In the rows, 128 means zero.
Each row is followed by its class.
[104 122 138 119 130 138 117 154 131 131 132 136 135 144 105 144 139 127
 124 117 144 106 134 108 134  88 127  92 153 114 171  89 128 152 148 129
 118 104 165 146 135 150 113 144 162] | E
[130 102 117 101 137 112 167 121 138 130 137 130 112 139 151  73  97 130
 117 118 125 138 110 139 130 148 124 109 131 138 125 116  90 114 125 101
  81 157 113 110 124 177 139 117 128] | H
[115 119 153  87 122 161 102 142 124 127 132 129 124 168 129  83 143 123
 133 148 130 125  96 115 119 118 130  81 157 149 167 116 152 171 148 101
 119 107 174 136 104 134  91 118 165] | N
[109 135 140  71 137 180 197 146 111 148  59 111 132  94 146 200  89 101
 151  94 195 162 149  38 156 108 102  79  92  77 161  57 110 109 111 158
 186  93 124  99 136  96 125 113 104] | E
[157 101 145  85 139 119 174 117 140 111 128 123 104 100 149  51 123 116
 124 151 144 183  76 137 128 156 100 121 101 109 131 121 131 120 120  88
 100 171 143 122  96 205 118 144 142] | J
[113 128 143 112 148 101 146 140 125 121 129 137 119 140 124  77 100 141
 131 127 134 125 113 126 147 154  94  89 124 129 119 122  85 104 119 123
  93 156 122 107 125 167 116  94 120] | P
[ 95 133 127 131 117 139 141 133 120 101 126 124 120 142  98 156 147 109
 140 135 145 116 116 103 134 103 110  88 153 102 139  78 109 157 144 131
 113 109 162 123 138 156  99 117 158] | F
[161 101 145  89 137 134 133  90 106 121 116 125 102 139 149  83 120 114
 118 139 151 133  72 155 134 152 120  87 144 125 112  97 100 109 113 123
  76 137 131 126 113 134 122  89 144] | D
[109 124 141  99 134 140 130 115 120 120 134 131 145 144 105 153 153 128
 112 118 143 124 125 116 133 103 119 105 158 103 165  86 124 155 154 140
 122 112 165 147 134 148 116 131 149] | E
[177  80 139  86 112 125 121  94 126 163 158  99 103 124 103  52 117 135
 139 162 131 166 129 149  97 119 127  81 141 119 139  91  94 119 124 120
  80 143 177  87 125 146 143 100 130] | Y
[151 104 144  95 154 119 154 115 118 123 134 166 116 130 150  79 133 117
 102 139 160 134 107 157 146 131 102 131 137  97 127 135 117  99 127 144
 103 149 140 128 116 162 134 129 131] | E
[107 120 147 130 119 152 147 127 131 131 126 112 135 139  90 129 161 105
 141 135 155 103 118 104 127  86 127  81 161  99 141  95 134 164 151 133
 130 104 137 142 145 137 111 139 143] | P
[ 99 118 146 120 111 163 140 139 118 123 108 146 145 154 100 131 167 116
  96 119 152  97 104 113 120 101 137 106 160 123 148 111 114 157 142 132
 132 103 140 135 135 125 108 116 141] | H
[109 125 144 111 125 160 124 148 117 131 117 137 126 152 109 155 154 110
 133 141 139 139 137 117 129 101 115 121 176 102 159 107 112 152 127 157
 131 114 165 132 134 118 111 154 149] | Y
[132 112 121 112 126 120 154 141 139 128 126 123 101 147 148  84 104 122
 113 139 123 137 100 131 126 158 122 116 135 143 139 128  82 122 115 115
 101 153 124 107 126 186 135 112 146] | H
[126 142 140 111 105 137 148 151 110 130 143 119 137 144 116 151 165 120
 138 123 122 139 127 123 128 121 128  97 142 108 158  98 135 156 148 145
 107 117 152 149 130 140 117 149 154] | D
[117 114 123 104 118 134 114 126 113 132 138 116 131 160 111 119 166 122
 102 102 133 117 118 125 111  96 127  60 155 108 155 104 125 159 158 142
 111 115 140 130 143 141 107 143 135] | J
[109 128 154 117 127 136 131 125 123 157 125 134 131 151  95 110 148 116
 126 155 152 119 121 101 123 107 112  79 150 109 158  80 122 160 136 126
 127 110 169 119 155 139 126 130 153] | U
[143 108 132 115 132 124 154 134 140 139 126 124 107 134 143  59 109 121
 136 131 137 133 109 117 137 156 105 118 126 136 134 118 106 101 124 119
  97 139 127 107 137 192 150 126 130] | H
[146 116 134  96 134 127 153 134 125 115 134 148 110 143 137  91 118 127
 123 134 145 130 115 132 147 129 112 124 134 128 136 129  88 116 133 109
  98 156 136 106 126 139 122 104 139] | N
[127  96 140 116 144 121 167 127 122 128 126 140 104 127 137  81 106 113
 110 162 140 158  95 145 139 139 113 160 158 124 138 140  93 119 125 107
 107 149 121 121 117 150 141 132 145] | Y
[107 115 129 101 109 143 157 128 130 108 108 139 136 124 116 142 139 143
 143 131 147 104 123 104 134 101 120 134 121  92 144 100 141 152 125 135
 135 129 181 151 161 143 115 122 127] | F
[104 111 132  74 158 130 177 135 119 117 124 109 117 122 152 105 129 112
  61 128 162 119  89 117 151 102 134 104  89 140 178  95 103  95 121 110
  98 143 117 156  86 169 124  83  79] | J
[115 142 143 102 130 155 124 122 111 108 123 150 145 111 137 103 133 133
 113 135 146 122 124 109 143 102 118 111 148 123 153 111 117 132 167 108
 131 116 171 162 144 147 121 126 140] | E
[145 103 126 122 130 131 142 113 136 125 141 113 111 114 112  80 104 111
 117 142 140 123  86 128 138 107 129 135 148 118 119 100  80 101 135 121
  89 137 154 101 140 131 141 102 144] | F
[151 124 158  89 114 110 122 134 127 135 148 161 108 134 157  77 141 125
 146 120 121 145 109 147 141 124 122 115 142 123 136 122 103 101 121 125
 107 162 142 104 148 132 144 105 127] | N
[ 89 114 125 117 135 139 152 143 128 124 129 135 125 144 103 132 141 123
 119 120 137 106 101 113 137  84 115  96 161 107 146  99 112 152 144 128
 117 125 151 137 138 155  99 121 147] | F
[149  93 128  83 151  95 173 142 122 116 131 161 116 156 158 122 106 164
 115 127 141 136 111 113 151 144 105  95 159 135 111 128  45 121 119 125
 119 158 113 110 129 115 123  88 144] | N
[131 104 131 121 130  98 142 124 114 121 117 148 106 146 157  53 117 119
  88 156 152 131 102 136 137 139 109  97 126 114 124 135  94 107 134 116
 115 155 116 123 138 176 136 124 126] | J
[131 121  74 114 165 105 170 165 101 136 151 142  92 183 180  46 104 111
  68 127 107 133 113 146 148 170  85 122 125 137 100 160  79  91 166 110
  74 151  79 144 104 173 139 151 116] | H
[122 123 153  98 130 149 117 131 118 136 129 154 143 163 112 136 172 122
 138 108 140 111 120 119 134  98 116 110 164 125 166 118 136 158 148 142
 136 111 155 129 144 115 112 138 143] | N
[115 107 152  86 130 147 140 114  99 118 140 148 141 161 110 108 193 108
 131 113 150  79 120 147 134  81 125 106 170 120 155  85 126 166 157 120
 131 101 164 152 176 140 111 142 151] | B
[121 123 156 128 129 133  91 132 125 175 131 134 133 154  84 129 159 115
 124 126 137 107 115 106 121 108 111  67 161 107 167  87 126 156 137 143
 123  98 165 118 147 135 116 143 157] | U
[103 103 147 121 163 158 118 118 146 125 161 128 124 155  71 122 165 110
 115 127  92 108 148 131 145 108 183 116 174 140 196 106 107 171 173  89
  57 140 154 123  97 132 112 125 166] | N
[140  95 157  99 112 150 140 107  93 160 124 114 141 151 112 111 150 110
 149  70 142 104 101 130 116 125 130  63 154 100 159  66 144 138 145 118
  75 108 121 140 138 116 116 165 161] | D
[105 114 152 108 124 111 130 130 131 140 135 140 140 162  92 144 140 127
 110 104 138 107 148 106 157 101 125 107 147  90 148  70 138 178 129 115
 152 110 138 148 139 143 112 148 138] | U
[115 104 121 146 124 152 108 102 122 165 119 128 136 170 102 144 136  86
 116 126 138 121  98  94 110 122 144  50 169 136 169  87 128 149 152 116
 116 105 148 129 112 125 121 154 163] | H
[130 103 119 107 131 107 163 127 142 120 132 138 120 125 146  81 100 121
 111 138 139 122 104 130 125 142 120 125 126 129 132 126 107 122 114 111
  98 153 125 106 119 176 138 120 138] | H
[ 79 132 142 113 157 150 111 107 123 122 135 127 140 167 102 109 171 110
  72 137 129 108  97 112 117  84 100  90 185 127 166 120 123 205 152 144
 131 122 154 154 168 180 122 139 156] | J
[128 106 128 114 144 118 135 141 134 134 135 135 110 116 146  80 121 123
 148 148 133 123 102 150 127 119 109 127 142 138 129 105 100 111 112 110
 104 145 152 117 125 160 121 107 133] | B
[102 119 143 121 123 140 128 141 128 142 132 127 131 160  97 138 157 111
 149 141 144 114 129 120 133  92 125 100 158 121 156  86 135 159 145 129
 142 102 172 139 160 150 119 144 152] | B
[ 71 130 110 110 135 165 109  89  95 165 108 154 212 173 122 132 102 162
 131  56 106  94 129 113 113 147 131 119 149 146 170 141 119 138 185 145
  94  95 154 115 147 106 110 129  95] | H
[139 118 124  92 135 120 124 117 137 139 128 121 125 146 147  99 124 136
 128 155 135 164 105 135 136 144 114 126 140 122 118 113  78 109 148 129
 124 137 143 110 138 172 134 126 126] | J
[135 120 123 108 146 112 143 138 138 156 138 138 110 132 128  80 103 136
 125 149 141 140 110 125 141 136  99 118 137 126 138 113  88 108 133 112
 101 140 146 104 138 162 134 121 138] | U
[106 119 147 113 133 139 138 134 120 120 117 136 138 154 101 125 157 128
 136 125 142 115 113 119 129 109 123  98 158 119 153  84 129 157 143 149
 119 113 167 134 136 133 106 137 165] | D
[143 111 139 120 143 111 163 127 134 157 151 143  96 130 135  79 114 112
 124 143 139 133 106 116 156 128 124  96 149 126 131 118  84 114 128 105
 116 150 122 124 128 176 144 108 130] | U
[127 110 130 118 127 104 158 129 134 115 138 136 104 114 119  88  99 124
 136 152 144 130  97 128 138 136 109 116 127 122 132 121  99 108 117 108
  89 152 143 100 126 182 132  96 144] | F
[107 123 134 117 120 129 147 131 113 139 134 137 129 164 127 160 154 120
 109 125 149 125 126 109 138  95 137  76 169 124 172  86 115 140 146 130
 121 105 147 163 147 107 127 144 138] | U
[ 99 115 155 109 132 134 126 152 133 147 135 135 137 145  70 125 161 112
 131 137 139 101 124 132 128  94 122 133 166  93 164 109 129 158 144 130
 113 125 149 121 135 158 113 171 164] | Y
[133 150 192  97 138 113  84 187 105 115 156 165 117 126  76  69 160  85
 114  77  58 155  76 166 118 114 116 106 152 148 168 135  79 159 134 155
 101 132 203  66 150 103 119 153 214] | D
[ 87 150 127 102 134 186  95 206 120 100 140 154 129 134 103 157 192 126
 103  96 107 118 167 144  94 108 145 116 105 117 194 184 151 188 226 153
  94  12 160  89 123  94  89 160 169] | N
[117 121 136 113 120 146 120 111 113 131 118 126 146 146 107 144 174 111
 101 135 156 117 110 112 116 100 122  86 157 104 156  96 125 156 148 133
 123 120 148 142 143 130 115 144 139] | J
[122 121 127 114 138 107 157 126 138 122 143 143 127 127 143  90  94 137
 138 145 146 142 112 127 142 144 112 108 136 126 126 112  82 107 132 108
  97 146 133 105 130 163 127 108 137] | P
[119 117 122 142  89 135 147 124  86 138 117 143 144 148 123 137 161 114
 135 156 164 100 122 113 136 118 152  90 143 115 156 104 129 123 156 124
 138 103 145 131 110 116 101 102 121] | F
[130 112 137  94 147 126 127 124 116 126 125 131 118 134 131  97 127 108
 132 160 134 103 120 144 137 152 104 137 135 115 136 116  99 113 115 119
 103 149 143 119 129 163 129 117 135] | B
[114 118 135 101 133 142 116 113 114 130 118 134 141 155 108 133 175 122
 104 131 150 113 114 118 127 109 122  82 155 110 150  95 127 160 145 123
 122 123 146 139 137 141 103 134 138] | J
[117 126 124 114 138 117 160 144 115 136 141 144 116 134 158  75 100 125
 131 129 129 135 122 141 134 137 119 112 123 143 135 121  96 105 115  97
  78 156 118 126 127 128 137 109 117] | P
[128 117 131 122 147 105 160 139 141 119 133 126 109 129 136  84  91 118
 126 142 131 142 115 119 174 126 119  99 142 123 129 117  90 121 133 117
 104 149 137 112 145 154 127 113 135] | P
[116 121 119 110 141  98 127 152 141 129 141 166 121 154 129  97  60 113
 103 152 160 122 100 122 151 109 104 120 152 110  87 104  70 122 137 107
 136 129 121 109 135 156 133 146 187] | D
[114 114 146  95 128 151 127 144 136 129 118 141 133 142 118 136 168 123
 147 102 146 115 117 118 120  77 126 104 157 111 155  91 134 140 147 140
 131 111 150 121 142  91 110 149 149] | N
[119 119 125 125 131 157 134 127 122 123 125 123 139 173 108 142 154 116
 106 116 134 105 119 112 127 121 126  99 161 136 150 116 124 177 148 136
 111  96 148 143 131 147 109 137 149] | H
[128 114 130  88 147 124 116 109 132 132 131 144 107 118 133  85 117 110
 148 156 146 118  85 146 139 112 117 137 168 141 143 120  88 110 133 111
 105 139 157 105 148 164 139 118 147] | Y
[136 129 140 102 139 123 143 145 142 152 140 138 106 120 126  71 107 132
 146 152 138 130 100 120 144 137 120 106 136 137 128 125 116 124 120  96
  89 143 154 107 131 156 127 107 143] | U
[108 172 104 182  85 146 113 116 126 118 111  97 138 128 149 152 109  94
 209 155 133 124 130 104 107 154 155 166 162 149  99 141  92 166 142 122
 155 103 106  81 140 146 135 125 158] | J
[147 100 120 104 134 121 150 122 132 135 129 136 115 136 156  82 105 128
 105 125 134 132 100 143 131 147 122 124 142 140 123 123  97 114 109 110
  86 148 115 111 125 148 139 107 128] | H
[ 88 115 157 132 133 139 139 162 122 132 117 130 124 162  85 124 155 108
 116 145 134 109 139 104 148  94 128  65 155 112 161  92 102 178 153 118
 132  99 141 142 144 141 103 132 153] | P
[107 125 161 123 143 126 157 150 129 115 124 132 139 139 127 114 133 101
 133 161 156 140 119 110 152 103 129 104 136 128 160  73 149 146 134 138
 112  98 175 135 112 135 120 152 170] | D
[131 109 124 109 130 130 139 120 125 127 134 133 114 124 138  93 112 125
 165 131 139 132 106 130 127 138 109 114 151 129 124  98  93 105 124 115
 104 141 153 105 137 151 124 105 137] | B
[156 100 128  73 119 136 163 104 109 124 130 151  96 127 145 109  92 119
 154 106 142 157 107 145 132 157 117 135 151 124 144 145  51  85 110 124
 109 169 126  89 130 159 135 110 130] | Y
[111 162 150 100 135 118  79 188 131 111  98 132 101 127 127 120 163 128
 184 153 123  93 164  80 127 137 105  51  85  96  98  78  65 106 139 195
 171  82 190  83 118 154  92  95 124] | U
[110 111 130 128 126  91 164 146 116  83 107 184 103 134 198  97 106 168
 139 102 113 172 103 136 125 130 126  73 156 137  91 140  80 122 140 143
 112 113 153 131 166  73 120 121 142] | U
[146 101 134 100 131 123 179 128 121 126 123 139 109 151 158  68 101 120
 107 140 142 128 112 130 147 150 123 105 119 139 124 140  97 109 119 114
  89 147 124 133 132 174 146 111 116] | H
[102 118 165 118 140 147 139 136 128 111 117 147 130 159 111 106 170 123
 136 118 141 114 132 111 136  97 123  89 150 122 164  98 137 162 162 124
 126 111 157 133 141 139 105 146 160] | N
[118 111 113  90 119 126 156 118 127 111 134 141 113 122 149  93  97 135
 154 140 152 131  89 134 125 137 106 134 141 130 139 117  87  81 128 113
  93 147 144 108 134 174 132 105 133] | F
[110 115 150  92 136 125 123 131 134 129 131 154 132 184  90 131 157 133
 135 120 139 101 134 122 137  93 116  91 149 110 146 108 135 180 146 133
 131 125 162 124 157 143 108 140 156] | N
[167 107 182 105 140 104  81 100 142 112 141 181 132  84 100  92 144 126
 146 103 123 129  79 135 117 117  90 112 154 126 127 151 136 133 114 125
 116 150 163 106 130 132 135 135 160] | N
[ 85 131 127 124 122 129 145 125 136 117 128 132 136 136 101 137 132 132
 136 142 141 132 134  91 131 122 117  86 139 106 156  98 136 155 152 115
 131 129 150 144 139 156 117 133 138] | P
[134 125 129 110 146 129 145 135 123 130 121 155 113 137 140  90 101 125
 109 145 146 115 123 138 158 130 110 128 136 102 130 147  90 103 136 133
  89 160 145 122 149 167 135 117 134] | E
[136 132  89  93 138 136 134 134 103 103 144 132 101 154 169  84 122 118
 103 131 115 153 121 127 135 167  94 115 136 112 123 139  78 119 143 132
  85 154 134 116 111 162 112 116 122] | J
[138 111 126  96 132 112 160 118 134 125 134 137 121 131 150  76  96 134
 127 138 142 145 117 119 133 159 113 107 122 143 122 121  93  91 124 116
 103 148 128 108 116 179 146 109 117] | H
[128 120 124  86 169 131 162 123 121 145 123 135 103 106 115  95  88  99
 120 107 143 124  79 119 136 117  99 115 135 145 151 109  87 107 105 109
  90 169 120 106 146 131 157 118 152] | D
[143 110 126  79 136 113 131 129 126 132 145 144  99 131 150  69 113  98
 134 137 143 138 107 128 143 123 106  79 128 114 130 117 101 115 115 115
  94 153 139  99 123 187 128 116 124] | J
[107 116 119  98 142 116 163 116 137  99 127 135 127 144 120 103  75 102
  53 141 174  94  87 137 130 147  96 161 119 117 144 127  84 128 117 101
  86 139  97  92 127 201 139 118 159] | H
[134 120 122  78 150 115 142 102 129 122 136 111 116 118 151  90 124 102
 130 154 129 149  91 145 133 142 129 105 127 126 132 107  97 121 142  97
  66 151 138 104 120 167 130 127 137] | J
[ 93 124 138 118 123 135 139 137 130 117 128 131 122 137  99 142 156 114
 140 131 148 110 115 112 136 100 124 101 142 109 157  84 140 144 139 127
 116 109 157 129 139 158 113 128 149] | F
